Below is a small trained network, with its code and all its weights. Each question gives an input and a target symbol and asks what happens when units are switched off, that is, made to give their printed mean instead of their output.

import numpy as np


def w(rows, s, z=0):
    codes = np.array(rows[::2]) - 128.0
    scale = np.full(codes.shape[1], s)
    scale[-1] = z or s
    return codes * scale


def f(y):
    return y / 2 * (1 + np.tanh(0.7978845608 * (y + 0.044715 * y**3)))


def softmax(a):
    e = np.exp(a - a.max(-1, keepdims=True))
    return e / e.sum(-1, keepdims=True)


def log_softmax(a):
    a = a - a.max(-1, keepdims=True)
    return a - np.log(np.exp(a).sum(-1, keepdims=True))


def net(x, mask):
    ids = ['ΠΦμξτψ'.index(c) for c in x.split()]
    T = len(ids)
    res = E[ids] + P[:T]
    r = res
    for j in range(2):
        rows = slice(3 * j, 3 * j + 3)
        q, k, v = (r @ M[0][rows].T for M in (Q, K, V))
        z = softmax(np.where(np.tri(T) > 0, q @ k.T / 3**0.5, -1e9)) @ v
        o = O[0][rows]
        res = res + np.where(mask[j], z, o[:, -1]) @ o[:, :-1]
    y = f(res @ A[0][:, :-1].T + A[0][:, -1])
    res = res + np.where(mask[2:14], y, B[0][:, -1]) @ B[0][:, :-1]
    return log_softmax(res[-1] @ U[:, :-1].T + U[:, -1])


Q, K, V, O, A, B = {}, {}, {}, {}, {}, {}
E = w([
[222,210,186],'Π',
[88,156,96],'Φ',
[96,141,244],'μ',
[20,93,171],'ξ',
[254,66,91],'τ',
[202,142,76],'ψ',
],0.0093)
P = w([
[138,69,198],'0',
[98,172,59],'1',
[171,65,239],'2',
[72,196,57],'3',
[177,70,244],'4',
[52,220,63],'5',
[190,74,250],'6',
[30,253,70],'7',
[196,76,250],'8',
],0.0079)
Q[0] = w([
[100,135,187],'H1',
[172,69,95],'H1',
[174,59,90],'H1',
[25,132,54],'H2',
[167,63,248],'H2',
[72,179,68],'H2',
],0.011)
K[0] = w([
[158,168,104],'H1',
[158,18,230],'H1',
[161,54,214],'H1',
[171,8,144],'H2',
[76,206,167],'H2',
[199,60,126],'H2',
],0.011)
V[0] = w([
[112,220,61],'H1',
[172,78,161],'H1',
[49,128,138],'H1',
[160,143,227],'H2',
[186,196,84],'H2',
[254,181,195],'H2',
],0.0077)
O[0] = w([
[68,178,121,149],'H1',
[177,72,166,126],'H1',
[88,94,82,108],'H1',
[141,199,190,226],'H2',
[143,205,58,148],'H2',
[130,254,145,252],'H2',
],0.0075,0.0026)
A[0] = w([
[217,125,127,123],'N1',
[107,51,161,177],'N2',
[170,137,168,119],'N3',
[114,183,55,120],'N4',
[141,103,183,87],'N5',
[61,164,175,154],'N6',
[167,128,140,147],'N7',
[38,142,5,112],'N8',
[84,179,155,119],'N9',
[127,123,113,255],'N10',
[117,177,40,148],'N11',
[200,121,119,91],'N12',
],0.012,0.0063)
B[0] = w([
[57,158,121,212],'N1',
[196,145,85,199],'N2',
[100,154,172,196],'N3',
[223,84,180,211],'N4',
[180,95,210,170],'N5',
[67,184,123,254],'N6',
[80,146,131,177],'N7',
[66,2,205,193],'N8',
[118,192,134,232],'N9',
[120,106,54,202],'N10',
[225,50,165,214],'N11',
[79,172,122,170],'N12',
],0.0092,0.0066)
U = w([
[119,68,232,93],'Π',
[26,222,92,98],'Φ',
[161,117,24,254],'μ',
[254,54,137,103],'ξ',
[202,195,162,70],'τ',
[4,104,151,147],'ψ',
],0.0082,0.0071)

Each question gives the input, a string of symbols that net reads in full, and the target symbol t.
The units are the heads (3 rows each of Q, K, V and O) and the neurons (one row each of A and B). Each row of codes is followed by its name. A weight is (code - 128) times the scale printed after its matrix; where a second scale follows, it is the last column's (O, A, B and U).
mask holds one flag per unit, heads first, then neurons. A switched-off unit (its flag False) gives its mean, the last column of its rows in O or B, instead of its output. The means were averaged over made-up inputs and are rounded, as every weight is.
A unit's drop is (log p(t) with every unit on - log p(t) with that unit switched off) / (log p(t) with every unit on - log p(t) with every unit switched off).
most important unit: the unit with the biggest drop
k most important neurons: the k neurons with the biggest drops, biggest first
heads that matter: for each layer, one digit per head in row order, 1 if its drop is at least 0.15 and else 0, layers parted by /
drop when u is switched off: that unit's drop, to one decimal
input τ Π τ, target Φ: heads that matter : 01
input μ Φ Π Φ, target Π: heads that matter : 10
input ψ Φ ξ, target μ: 2 most important neurons : [N2 N8]
input ξ ψ Π Π Φ, target Φ: most important unit : N11
input ξ ξ ψ ξ Π, target ξ: heads that matter : 01
input Φ ξ μ Φ ψ, target μ: heads that matter : 01
input Π μ ξ Π ψ, target Φ: heads that matter : 01
input Π ξ Π Π Π ψ, target τ: heads that matter : 01
input μ τ Π Φ Φ Π μ, target Φ: 4 most important neurons : [N11 N4 N8 N6]
input Φ Π ξ ξ μ, target ξ: 2 most important neurons : [N2 N1]
input ξ μ ξ ξ μ ξ ψ ξ ξ, target ξ: drop when N1 is switched off : 0.1
input Π ξ Φ, target μ: drop when N2 is switched off : 0.2
input Π ξ Φ ξ μ ξ μ, target ξ: drop when N12 is switched off : 0.0
input ξ Π ψ Π μ, target Φ: most important unit : H2
